Below is a small trained network, with its code and all its weights. Each question gives an input and a target symbol and asks what happens when units are switched off, that is, made to give their printed mean instead of their output.

import numpy as np


def w(rows, s, z=0):
    codes = np.array(rows[::2]) - 128.0
    scale = np.full(codes.shape[1], s)
    scale[-1] = z or s
    return codes * scale


def f(y):
    return np.maximum(y, 0)


def softmax(a):
    e = np.exp(a - a.max(-1, keepdims=True))
    return e / e.sum(-1, keepdims=True)


def log_softmax(a):
    a = a - a.max(-1, keepdims=True)
    return a - np.log(np.exp(a).sum(-1, keepdims=True))


def net(x, mask):
    ids = ['ΓΠΨεζθμξ'.index(c) for c in x.split()]
    T = len(ids)
    res = E[ids] + P[:T]
    q, k, v = (res @ M[0].T for M in (Q, K, V))
    z = softmax(np.where(np.tri(T) > 0, q @ k.T / 2**0.5, -1e9)) @ v
    res = res + np.where(mask[0], z, O[0][:, -1]) @ O[0][:, :-1]
    y = f(res @ A[0][:, :-1].T + A[0][:, -1])
    res = res + np.where(mask[1:17], y, B[0][:, -1]) @ B[0][:, :-1]
    return log_softmax(res[-1] @ U[:, :-1].T + U[:, -1])


Q, K, V, O, A, B = {}, {}, {}, {}, {}, {}
E = w([
[78,156,135,184,28,124],'Γ',
[179,188,141,70,99,164],'Π',
[111,249,177,196,107,197],'Ψ',
[192,56,93,105,109,171],'ε',
[121,20,116,73,77,120],'ζ',
[74,185,38,123,229,72],'θ',
[130,151,49,87,35,20],'μ',
[157,141,164,105,143,219],'ξ',
],0.014)
P = w([
[213,113,26,255,142,89],'0',
[100,177,20,123,98,114],'1',
[148,148,64,126,110,112],'2',
[174,107,75,125,96,142],'3',
[133,93,225,57,185,80],'4',
[121,71,148,37,122,146],'5',
[150,84,176,56,118,142],'6',
[118,96,135,71,69,192],'7',
[115,141,199,46,123,158],'8',
],0.0073)
Q[0] = w([
[84,135,3,152,94,248],'head 1',
[46,113,235,71,155,91],'head 1',
],0.013)
K[0] = w([
[126,100,238,158,176,41],'head 1',
[2,153,87,57,114,190],'head 1',
],0.012)
V[0] = w([
[166,144,96,47,139,10],'head 1',
[209,214,118,56,133,185],'head 1',
],0.012)
O[0] = w([
[175,202,94,101,75,128,4],'head 1',
[52,140,2,135,67,194,227],'head 1',
],0.0086,0.0027)
A[0] = w([
[162,122,75,135,149,66,33],'neuron 1',
[123,181,179,175,134,208,70],'neuron 2',
[59,105,106,68,254,170,122],'neuron 3',
[103,106,84,53,92,129,66],'neuron 4',
[195,169,146,92,99,55,205],'neuron 5',
[109,110,69,104,84,53,158],'neuron 6',
[119,80,128,251,117,144,150],'neuron 7',
[180,166,63,188,97,111,175],'neuron 8',
[147,99,137,80,150,219,226],'neuron 9',
[151,90,182,128,9,134,142],'neuron 10',
[57,62,209,123,181,116,197],'neuron 11',
[214,182,164,131,139,141,96],'neuron 12',
[142,127,208,183,110,174,65],'neuron 13',
[92,157,105,190,143,149,254],'neuron 14',
[180,77,109,186,193,55,12],'neuron 15',
[58,203,162,119,123,135,132],'neuron 16',
],0.0095,0.0032)
B[0] = w([
[102,172,71,105,143,126,142],'neuron 1',
[59,98,72,212,140,74,185],'neuron 2',
[242,110,138,118,128,190,169],'neuron 3',
[105,130,72,196,178,148,208],'neuron 4',
[67,78,176,104,134,190,193],'neuron 5',
[113,97,241,188,126,107,208],'neuron 6',
[201,182,184,176,111,143,215],'neuron 7',
[155,105,96,87,10,49,209],'neuron 8',
[117,127,219,193,83,103,219],'neuron 9',
[156,190,71,90,212,103,253],'neuron 10',
[105,167,104,212,140,179,198],'neuron 11',
[155,46,128,114,122,134,163],'neuron 12',
[76,139,47,74,191,135,181],'neuron 13',
[199,56,136,82,101,198,234],'neuron 14',
[169,79,197,72,175,71,151],'neuron 15',
[204,154,129,125,120,79,207],'neuron 16',
],0.013,0.0067)
U = w([
[77,137,184,165,212,74,185],'Γ',
[94,177,20,192,109,111,60],'Π',
[93,170,162,169,94,166,160],'Ψ',
[142,254,197,173,95,45,147],'ε',
[112,52,79,45,188,100,53],'ζ',
[45,100,119,100,125,5,5],'θ',
[30,137,130,44,51,200,131],'μ',
[135,31,156,173,115,78,206],'ξ',
],0.0056,0.0035)

Each question gives the input, a string of symbols that net reads in full, and the target symbol t.
The units are the heads (2 rows each of Q, K, V and O) and the neurons (one row each of A and B). Each row of codes is followed by its name. A weight is (code - 128) times the scale printed after its matrix; where a second scale follows, it is the last column's (O, A, B and U).
mask holds one flag per unit, heads first, then neurons. A switched-off unit (its flag False) gives its mean, the last column of its rows in O or B, instead of its output. The means were averaged over made-up inputs and are rounded, as every weight is.
A unit's drop is (log p(t) with every unit on - log p(t) with that unit switched off) / (log p(t) with every unit on - log p(t) with every unit switched off).
The circuit of an input: a set's keep is (log p(t) with only the set's units on - log p(t) with every unit switched off) / (log p(t) with every unit on - log p(t) with every unit switched off). Starting from the 12 units with the biggest drops (on a tie, the unit counted first), units are removed one at a time, each time the one whose removal leaves the highest keep (on an exact tie, the one counted first), for as long as the keep stays at least 0.8.
circuit, biggest first: the units of the circuit, biggest drop first
most important unit: the unit with the biggest drop
top k neurons: the k neurons with the biggest drops, biggest first
drop when u is switched off: that unit's drop, to one decimal
input ε Γ θ, target ξ: top 4 neurons => (neuron 10; neuron 6; neuron 3; neuron 13)
input Γ μ ζ ε Π Ψ, target Π: top 2 neurons => (neuron 2; neuron 6)
input ζ Γ μ, target θ: circuit, biggest first => (neuron 8; neuron 7)
input ξ Γ ε Γ μ, target Γ: top 4 neurons => (neuron 6; neuron 8; neuron 14; neuron 5)
input Ψ Π Π ε Π Γ μ Π, target Π: circuit, biggest first => (head 1; neuron 4)
input Ψ Ψ Γ ξ ζ, target Ψ: most important unit => neuron 11
input Π Γ Π, target Π: top 2 neurons => (neuron 4; neuron 5)
input Ψ ξ Ψ Ψ θ, target ξ: circuit, biggest first => (neuron 3; neuron 10)
input Π Ψ ε Π Π Γ Ψ Γ, target Π: top 2 neurons => (neuron 4; neuron 10)
input Γ Γ Γ Ψ, target Γ: circuit, biggest first => (head 1; neuron 13)
input Γ Ψ θ, target ζ: circuit, biggest first => (neuron 9; neuron 3)
input Γ Γ Γ Γ, target Γ: top 2 neurons => (neuron 8; neuron 13)
input Γ Γ θ θ, target ζ: top 4 neurons => (neuron 9; neuron 15; neuron 7; neuron 3)
input μ Ψ ε Ψ, target ξ: top 2 neurons => (neuron 12; neuron 2)
input ζ θ θ Γ Π, target μ: drop when neuron 9 is switched off => 0.0
input Π Ψ ε Π ζ, target Ψ: drop when head 1 is switched off => 0.3
input Ψ Γ ζ ζ Γ, target Γ: drop when neuron 14 is switched off => 0.2
input θ ε Ψ, target ξ: drop when neuron 11 is switched off => 0.1
